Small tables with named rows and columns. After each table, cells are looked up by row and column.

Defab =
	Diz	Sav
Kinura	31	185
Lir	84	172
Bukurom	154	115
Nomez	30	120
Likar	79	210
Zokotet	95	112
Lis	188	94
Dup	107	222
Nufo	182	97
Memava	100	186
Nubus	108	223

What is the Diz of Likar in Defab? 79
What is the Sav of Likar in Defab? 210
What is the Diz of Zokotet in Defab? 95
What is the Sav of Lis in Defab? 94
What is the Diz of Memava in Defab? 100
What is the Sav of Nufo in Defab? 97
What is the Sav of Zokotet in Defab? 112
What is the Sav of Kinura in Defab? 185
What is the Diz of Nomez in Defab? 30
What is the Sav of Nubus in Defab? 223
What is the Diz of Lis in Defab? 188
What is the Sav of Dup in Defab? 222
What is the Diz of Lir in Defab? 84
What is the Sav of Nomez in Defab? 120
What is the Diz of Nubus in Defab? 108
What is the Sav of Memava in Defab? 186
What is the Sav of Lir in Defab? 172
What is the Diz of Bukurom in Defab? 154

Vorodur =
         Gazupar    Lus    Fuv  Gibamev  Rarelur   Gipi  Sogimis    Lis
Tuk        54298  36825  29881    71293    39807  12912    44877  37764
Gim        55365  35561  33681    65724    42881   8874    43679  39596
Rodazed    56433  40421  43353    46632    38270  35124    47573  26163
Kana       49673  39935  28154    83225    47835   6181    51167  30743

Tuk, Gipi => 12912
Gim, Gibamev => 65724
Tuk, Rarelur => 39807
Tuk, Gazupar => 54298
Rodazed, Sogimis => 47573
Gim, Lis => 39596
Kana, Sogimis => 51167
Kana, Gipi => 6181
Gim, Fuv => 33681
Gim, Gipi => 8874
Gim, Sogimis => 43679
Rodazed, Lus => 40421
Kana, Fuv => 28154

Table Zumeku
           Kop    Ket  Vezuf    Bos  Poran  Vinevu  Sevaf   Buba   Veki  Fuzome
Gad        392     50  -1633  -1128   -275    1080  -2975    976  -4826   -2056
Natisok  -3289   1853    -64    -35  -4005    -218  -5969   -717   1266     965
Kevepor  -1933  -1936  -1055  -2263  -1523   -2994   1022  -5168    956    -966
Kogafit  -2562   6322  -3370  -3891   1431    -782  -1716  -2924   1681   -2409
Pabe     -2790   -578  -1097   -987  -2841    -237  -6559   1889    220   -1284
Zore     -2177   3238  -1764  -1544   1049   -2504   1949  -7881   -488    -121
Vitav    -3631  -5644    316   2462   -417   -1714    105   -146    -16    -511
Pabu       799  -6991    823  -3871  -1811   -1892  -1715  -3612    863   -1622
Fuv      -3725  -1370  -1207  -3050  -2785   -4592   1909  -2354  -4554     168
Suv      -1221  -5585  -1210  -1155   1034    1700  -2753   -927  -1179   -4304
Fodul    -2433    969  -3451    361  -5192   -3767  -2624  -2684    997   -1071
Dud      -1495  -6198     86    991   2163   -2071  -5338   -915  -2781   -1827

What is the Buba of Gad in Zumeku? 976
What is the Vinevu of Kogafit in Zumeku? -782
What is the Bos of Zore in Zumeku? -1544
What is the Veki of Gad in Zumeku? -4826
What is the Bos of Natisok in Zumeku? -35
What is the Bos of Pabu in Zumeku? -3871
What is the Poran of Suv in Zumeku? 1034

Table Puveve
         Zevisot  Mer  Zit  Sikit  Pedaz  Kasod  Dako
Budana       0.7  0.0  0.5    0.5    0.4    0.7   0.4
Vobi         0.3  0.9  0.4    0.4    0.7    0.4   0.5
Zovesed      0.4  0.9  0.5    0.3    0.7    0.4   0.5
Mup          0.5  0.9  0.3    0.4    0.7    0.5   0.5
Boromo       0.6  0.4  0.5    0.6    0.4    0.7   0.3
Rilol        0.4  0.6  0.2    0.5    0.8    0.4   0.5
Dat          0.4  0.8  0.4    0.5    0.7    0.3   0.5
Purana       0.4  0.7  0.7    0.3    0.6    0.3   0.7
Fep          0.8  0.4  0.1    0.7    0.7    0.6   0.6
Div          0.5  0.6  0.4    0.5    0.7    0.4   0.7

Mup, Dako: 0.5
Div, Pedaz: 0.7
Dat, Pedaz: 0.7
Budana, Dako: 0.4
Budana, Kasod: 0.7
Mup, Zit: 0.3
Rilol, Zit: 0.2
Purana, Mer: 0.7
Budana, Sikit: 0.5
Div, Mer: 0.6
Zovesed, Pedaz: 0.7
Budana, Mer: 0.0
Mup, Pedaz: 0.7

Vep:
,Pov,Dok,Fevuk,Vib,Tum,Zuruk,Nem,Zike,Taz
Bobe,154,129,105,105,144,138,39,133,74
Tivufa,111,169,127,151,107,121,50,123,85
Mib,130,140,43,115,109,104,84,160,91
Nabuleb,228,161,132,131,130,114,114,128,79
Gur,216,143,115,123,131,124,82,137,106
Pusugen,193,125,109,163,106,127,51,137,113
Sevad,170,140,95,153,109,122,68,140,156
Fes,161,124,111,110,136,142,35,134,76

What is the Dok of Pusugen in Vep? 125
What is the Taz of Pusugen in Vep? 113
What is the Zike of Gur in Vep? 137
What is the Pov of Bobe in Vep? 154
What is the Zuruk of Nabuleb in Vep? 114
What is the Zuruk of Sevad in Vep? 122

Bug:
         Palagoz  Gunuram  Kolu   Moz   Lun  Medu  Boresa  Murub   Pez   Rek
Gog         -1.1      0.2  -2.9  -5.0  -8.0  -4.3    -1.2   -0.6  -5.4  -3.4
Tiv          3.8     -5.2  -0.5  -8.7  -5.8  -6.2    -5.6   -2.8  -2.4  -2.3
Monu         0.2     -0.5  -3.6   0.7  -4.8  -0.9    -1.4   -6.5  -4.9  -6.1
Togudit     -1.7     -4.8  -5.5   1.3  -3.5  -0.5    -1.9   -1.9  -4.2  -6.0
Zogez        0.2      1.3  -3.3  -6.7   0.8   0.7    -2.9   -3.8  -4.5  -5.5
Perok       -3.9      0.2  -4.5   2.9  -2.5   0.2    -0.5   -3.7  -3.9  -4.0
Rem         -5.9     -2.4  -4.3   0.2  -1.6  -2.7    -1.0   -2.8   3.2  -2.3
Nevo         0.6     -7.0  -5.8   0.9  -4.8  -0.5    -1.3   -4.4   0.9  -1.5
Zas         -0.4     -2.2  -9.0   6.1  -1.0  -1.6    -0.3   -2.3   0.4  -0.1
Pakom       -3.2     -3.6  -3.8   0.7  -5.5  -3.7    -2.8   -6.0   6.7   0.4
Rokunab     -0.2      2.0  -3.5   1.4  -5.0  -0.2    -3.4   -0.5  -1.6  -2.0
Gorugev     -5.0      1.0  -3.3  -1.5   4.3   0.1    -4.9   -1.7   2.0   4.1

Tiv, Palagoz: 3.8
Pakom, Gunuram: -3.6
Zogez, Kolu: -3.3
Rokunab, Rek: -2.0
Togudit, Gunuram: -4.8
Togudit, Boresa: -1.9
Perok, Murub: -3.7
Gog, Lun: -8.0
Monu, Moz: 0.7
Gog, Boresa: -1.2
Zas, Gunuram: -2.2
Togudit, Murub: -1.9
Rokunab, Palagoz: -0.2
Nevo, Palagoz: 0.6
Nevo, Murub: -4.4

Table Som
,Fopidan,Bur,Nurabi,Dom,Guliz,Rer
Puza,190,138,225,55,149,90
Mif,181,100,94,146,122,59
Kif,136,119,130,146,132,130
Gor,172,147,189,73,132,90

Gor, Nurabi: 189
Kif, Nurabi: 130
Mif, Rer: 59
Gor, Bur: 147
Mif, Guliz: 122
Mif, Nurabi: 94
Puza, Rer: 90

Pituveb.csv
,Simaku,Veb,Neviv,Luta,Bizav,Roz,Bokibe
Fonop,-2.605,-6.908,-7.423,-7.072,3.558,-0.885,-4.665
Buludov,-4.304,-4.122,5.985,-5.862,5.551,-4.724,-1.792
Mos,5.637,1.767,2.731,-6.089,-3.580,2.149,2.841
Buk,-2.666,0.214,-3.050,-3.673,-1.170,-1.757,2.616

Fonop, Luta -> -7.072
Buludov, Simaku -> -4.304
Buludov, Bokibe -> -1.792
Mos, Roz -> 2.149
Buk, Luta -> -3.673
Buludov, Bizav -> 5.551
Buk, Bokibe -> 2.616
Buludov, Neviv -> 5.985
Mos, Bokibe -> 2.841
Fonop, Bokibe -> -4.665
Buk, Veb -> 0.214
Fonop, Neviv -> -7.423
Fonop, Simaku -> -2.605
Mos, Luta -> -6.089
Fonop, Veb -> -6.908
Mos, Neviv -> 2.731
Buludov, Veb -> -4.122
Buludov, Roz -> -4.724

Zez =
,Ranago,Bizu,Naf,Bup,Muladuv
Gesuler,111,219,35,128,191
Doz,134,163,77,88,223
Sug,150,160,99,117,191
Fevalav,141,133,124,102,197
Gubupuv,135,129,134,103,199
Kevig,147,115,149,103,178
Sopuma,153,111,166,105,171
Pil,171,107,182,115,166
Bug,189,99,198,123,168
Vizo,185,98,215,120,170
Supal,190,82,227,125,141
Dutir,206,92,234,134,130
Fos,193,65,228,143,116

Bup of Fos = 143
Muladuv of Supal = 141
Bizu of Gubupuv = 129
Bizu of Dutir = 92
Bup of Pil = 115
Ranago of Doz = 134
Naf of Kevig = 149
Muladuv of Fos = 116
Ranago of Fevalav = 141
Bizu of Vizo = 98
Bizu of Fevalav = 133
Bizu of Gesuler = 219
Naf of Supal = 227
Ranago of Sug = 150
Bizu of Doz = 163
Which row has the largest Bup? Fos

Kigef
|  | Kun | Fitil | Zes | Geki | Novekap | Nol |
|---|---|---|---|---|---|---|
| Nalitob | 0.382 | 0.332 | -0.642 | 0.397 | -0.326 | 0.108 |
| Pufemik | -0.234 | -0.420 | -0.195 | -0.569 | -0.013 | -0.172 |
| Ket | -0.158 | -0.140 | 0.061 | 0.206 | -0.406 | -0.003 |
| Vedokav | -0.093 | -0.066 | -0.070 | -0.493 | 0.226 | 0.548 |
| Disib | -0.175 | -0.176 | 0.425 | 0.511 | -0.334 | 0.021 |
| Rivi | 0.098 | -0.367 | -0.356 | -0.557 | 0.191 | -0.068 |
| Zagarog | -0.320 | -0.190 | 0.093 | 0.345 | -0.447 | -0.321 |
| Sivin | -0.142 | -0.371 | -0.053 | -0.662 | 0.193 | 0.424 |
| Zasupar | 0.001 | -0.694 | -0.387 | -0.487 | 0.337 | -0.208 |

What is the Zes of Sivin in Kigef? -0.053
What is the Geki of Vedokav in Kigef? -0.493
What is the Geki of Nalitob in Kigef? 0.397
What is the Nol of Vedokav in Kigef? 0.548
What is the Fitil of Sivin in Kigef? -0.371
What is the Fitil of Zasupar in Kigef? -0.694

